Look-ups in named tables: a row name and a column name give one cell, copied from the table.

mova =
         buv  vav  nas  ros  pedu  kedati  motar  lufub
bag      105   89   45   62    67     146     54     49
mif       60   54   29   31    54      72     43     36
gibuf    127   33   41  144    29      62     28     30
seboruk  201   51  123  106    56      99     45     33
favem    149   38   25  100    31      56     25     37
vopin    105   25   29   68    25      30     24     24
vil       53   38   37   43    44      41     31     42
litenag  157   46   76  106    27      83     22     41
dep       31   27   45   24    27      35     25     22
nepapud   83   27   33  170    27     131     25     26
puv       53   62   33   62    27      88     22     50
midup    157   30   29  119    23      51     22     28

What is the ros of seboruk in mova?
106
What is the lufub of bag in mova?
49
What is the kedati of vil in mova?
41
What is the kedati of bag in mova?
146
What is the pedu of vopin in mova?
25
What is the nas of vopin in mova?
29
What is the lufub of mif in mova?
36
What is the vav of favem in mova?
38
What is the kedati of mif in mova?
72
What is the lufub of gibuf in mova?
30
What is the pedu of seboruk in mova?
56
What is the lufub of favem in mova?
37
What is the nas of seboruk in mova?
123
What is the lufub of seboruk in mova?
33
What is the buv of mif in mova?
60
What is the buv of gibuf in mova?
127
What is the vav of mif in mova?
54
What is the buv of bag in mova?
105
What is the kedati of dep in mova?
35
What is the buv of midup in mova?
157

vap:
	gen	bobusap	vuluver	suk	govak	beb	zub	gobasu	faf	zar
relo	194	174	115	149	119	112	183	103	145	124
kime	143	107	141	178	176	164	100	81	121	106
vekal	170	153	182	143	124	136	139	159	153	162
dizoz	127	114	137	187	188	175	82	94	121	101
rotugis	199	100	135	153	132	124	152	25	114	99
pogibu	179	149	234	163	69	144	70	177	133	164
lesom	167	119	145	159	152	142	133	79	124	117
zoda	106	135	138	185	137	183	48	151	110	108
fufar	158	216	96	161	63	123	171	150	133	109
fut	217	190	140	138	122	99	192	132	167	158
dit	211	191	183	136	121	105	179	164	177	180
tulen	147	119	145	163	165	156	118	106	131	125

bobusap of kime is 107
zub of zoda is 48
zub of tulen is 118
beb of pogibu is 144
beb of vekal is 136
beb of lesom is 142
vuluver of fufar is 96
zub of relo is 183
gobasu of pogibu is 177
zub of pogibu is 70
gobasu of lesom is 79
Row with the largest bobusap: fufar

turalik:
cols = ralere, sulek
verub: [-0.38, -0.11]
kipesak: [-0.07, 0.06]
dalolo: [-0.46, 0.03]
fizuvi: [0.33, 0.07]
savezu: [0.26, -0.35]
ruve: [0.14, -0.01]
vudemed: [0.02, -0.03]
vogeti: [0.12, 0.01]
von: [0.19, -0.38]
mubedom: [0.20, 0.08]
tuv: [0.54, 0.10]
zulo: [0.65, 0.00]
ranum: [0.76, -0.60]

ruve, ralere: 0.14
fizuvi, sulek: 0.07
tuv, sulek: 0.10
tuv, ralere: 0.54
kipesak, ralere: -0.07
dalolo, ralere: -0.46
savezu, ralere: 0.26
von, ralere: 0.19
kipesak, sulek: 0.06
von, sulek: -0.38
vudemed, ralere: 0.02
ranum, ralere: 0.76
vogeti, sulek: 0.01
dalolo, sulek: 0.03
verub, ralere: -0.38
zulo, sulek: 0.00

sobu
         fod  zinoku  vut  rifam  mozuf  setu
dedoka    66      85   69     65    145   156
mubupim  153     112  178    106    175    66
muvuma   106      59   51     78    148   154
kofevuf  123      52   46     83    147   150
fepu     174       2  143    201    107   107
sav      155      54  107    173     87    87
golol    152     116  168    100    158    61
loguku    20      90  124     77    135   159

loguku, rifam: 77
loguku, fod: 20
sav, vut: 107
fepu, zinoku: 2
fepu, vut: 143
fepu, mozuf: 107
golol, fod: 152
golol, rifam: 100
muvuma, setu: 154
golol, setu: 61
golol, zinoku: 116
muvuma, vut: 51
kofevuf, fod: 123
sav, setu: 87
muvuma, mozuf: 148
sav, mozuf: 87
loguku, vut: 124
kofevuf, vut: 46

Table zunona
|  | zop | tete |
|---|---|---|
| lereb | 68.85 | 87.72 |
| zud | 85.57 | 54.50 |
| dut | 46.59 | 20.69 |
| sepeka | 51.43 | 70.52 |
| ledubos | 50.47 | 34.12 |
| devid | 80.84 | 58.92 |
| gat | 40.32 | 39.43 |
| bot | 64.44 | 45.51 |
| banezu | 37.85 | 12.10 |

What is the zop of sepeka in zunona?
51.43
What is the tete of banezu in zunona?
12.10
What is the zop of zud in zunona?
85.57
What is the tete of lereb in zunona?
87.72
What is the tete of ledubos in zunona?
34.12
What is the tete of zud in zunona?
54.50
What is the tete of devid in zunona?
58.92
What is the tete of dut in zunona?
20.69
What is the zop of devid in zunona?
80.84
What is the zop of banezu in zunona?
37.85
What is the tete of sepeka in zunona?
70.52
What is the zop of bot in zunona?
64.44
What is the zop of dut in zunona?
46.59
What is the tete of bot in zunona?
45.51
What is the tete of gat in zunona?
39.43
What is the zop of lereb in zunona?
68.85
What is the zop of ledubos in zunona?
50.47
Which row has the largest zop? zud

nirali
fields: mesuke, nef, kenod, zuz, fud, pomeput
ded: [7128, 9006, 4898, 1086, 2661, 3667]
gidan: [8144, 5712, 289, 3359, 1202, 6094]
lakof: [4821, 1154, 4793, 5591, 2264, 3131]
gutomez: [2422, 8204, 4277, 8360, 1445, 9076]
nilofu: [4205, 2199, 3360, 4327, 9055, 2014]
ger: [4616, 349, 5257, 5422, 6620, 4922]

mesuke of gidan: 8144
fud of gutomez: 1445
kenod of gidan: 289
fud of gidan: 1202
kenod of ger: 5257
pomeput of gidan: 6094
zuz of gidan: 3359
nef of nilofu: 2199
pomeput of lakof: 3131
fud of nilofu: 9055
zuz of ger: 5422
kenod of nilofu: 3360
zuz of gutomez: 8360
mesuke of gutomez: 2422
pomeput of ger: 4922
nef of gutomez: 8204

nasob:
|  | vav | kasil | fuz |
|---|---|---|---|
| suku | 9386 | 5678 | 1994 |
| vop | 5242 | 4829 | 6723 |
| kot | 5782 | 5687 | 7650 |
| padona | 5542 | 4303 | 7725 |
| kebures | 5887 | 4844 | 1224 |
| sem | 3122 | 6460 | 7963 |
| dorod | 2418 | 7049 | 4166 |
| liv | 4076 | 6120 | 5157 |
| luz | 3015 | 4975 | 7012 |
| dit | 6126 | 4602 | 4840 |
| nurari | 4546 | 5832 | 5600 |
| guse | 7874 | 4487 | 6179 |
| mekile | 5539 | 4853 | 5761 |
| metosug | 3399 | 5146 | 7114 |

fuz of kebures is 1224
vav of liv is 4076
fuz of dorod is 4166
kasil of suku is 5678
fuz of metosug is 7114
vav of guse is 7874
kasil of nurari is 5832
Which row has the largest vav? suku

Table mar
	tedeg	poveret	bek	metup	gos	fer
gonub	188	218	205	241	158	145
tekabat	140	133	70	34	59	142
gav	136	104	29	40	127	105
tora	80	101	132	93	35	161
lugufu	81	69	160	134	112	161

fer of tekabat is 142
poveret of tora is 101
poveret of gav is 104
metup of tekabat is 34
gos of lugufu is 112
gos of tora is 35
tedeg of lugufu is 81
fer of tora is 161
poveret of tekabat is 133
fer of gav is 105
gos of tekabat is 59
metup of gonub is 241
tedeg of gonub is 188
metup of tora is 93
poveret of gonub is 218
tedeg of tora is 80
bek of gonub is 205
fer of gonub is 145

Table gon
cols = lales, mok, lefi, tifafu, ramu, fus, fubol, gumozi, kaba
per: [0.84, 0.42, 0.73, 0.40, 0.63, 0.69, 0.62, 0.56, 0.43]
gop: [0.86, 0.73, 0.66, 0.43, 0.51, 0.72, 0.73, 0.71, 0.71]
ket: [0.55, 0.68, 0.62, 0.62, 0.53, 0.70, 0.35, 0.62, 0.62]
muv: [0.44, 0.96, 0.47, 0.69, 0.62, 0.72, 0.71, 0.78, 0.86]
duf: [0.76, 0.58, 0.64, 0.57, 0.51, 0.79, 0.53, 0.68, 0.63]
nuv: [0.89, 0.43, 0.69, 0.44, 0.53, 0.82, 0.61, 0.65, 0.52]
vinofez: [0.47, 0.66, 0.70, 0.65, 0.61, 0.61, 0.23, 0.53, 0.50]
bopove: [0.52, 0.77, 0.57, 0.65, 0.60, 0.69, 0.58, 0.69, 0.72]
vemo: [0.55, 0.80, 0.63, 0.75, 0.70, 0.58, 0.74, 0.72, 0.73]
nanilak: [0.48, 0.63, 0.80, 0.77, 0.72, 0.45, 0.31, 0.52, 0.45]

ket, fubol: 0.35
muv, kaba: 0.86
muv, fubol: 0.71
duf, mok: 0.58
nanilak, ramu: 0.72
muv, fus: 0.72
Which row has the largest gumozi? muv

Table nad
columns: lirif, tona, rinile, lukomub, gud, nen, teni, somoz
fafug: [36859, 61134, 55405, 57124, 52548, 29941, 37029, 35558]
lodek: [39012, 17077, 58422, 64718, 82779, 39474, 18977, 46101]
fegoza: [43381, 18374, 18600, 49410, 78304, 71038, 14261, 22603]
rom: [37999, 13797, 32971, 59375, 97164, 41919, 62660, 25991]
pezi: [54720, 12536, 68044, 60225, 69754, 46745, 26352, 43856]
tizen: [28365, 38676, 32572, 70164, 37517, 4335, 42556, 62847]
fopa: [64062, 51370, 56921, 47630, 27061, 15796, 34049, 73951]
vuvik: [62233, 85113, 52397, 51928, 76341, 39415, 47586, 52280]
pesami: [39558, 11660, 63929, 61246, 83022, 41605, 15925, 44687]
rul: [65531, 49659, 59879, 47874, 27870, 11149, 33310, 73618]
nof: [57643, 17846, 25714, 45765, 76971, 60734, 10361, 26590]
bilova: [29554, 32764, 30695, 76119, 45198, 2592, 46316, 61881]
muz: [59707, 49671, 64946, 40967, 45275, 31290, 44978, 64332]
tid: [65259, 49600, 59708, 48777, 32133, 13127, 29767, 75282]

fafug, rinile: 55405
rul, gud: 27870
tizen, gud: 37517
tizen, somoz: 62847
nof, somoz: 26590
vuvik, lirif: 62233
muz, lukomub: 40967
tid, somoz: 75282
bilova, rinile: 30695
fopa, rinile: 56921
rul, rinile: 59879
bilova, gud: 45198
bilova, tona: 32764
fegoza, gud: 78304
rom, tona: 13797
tizen, nen: 4335
fopa, nen: 15796
bilova, lukomub: 76119
tid, tona: 49600
fopa, gud: 27061
Which row has the largest teni? rom

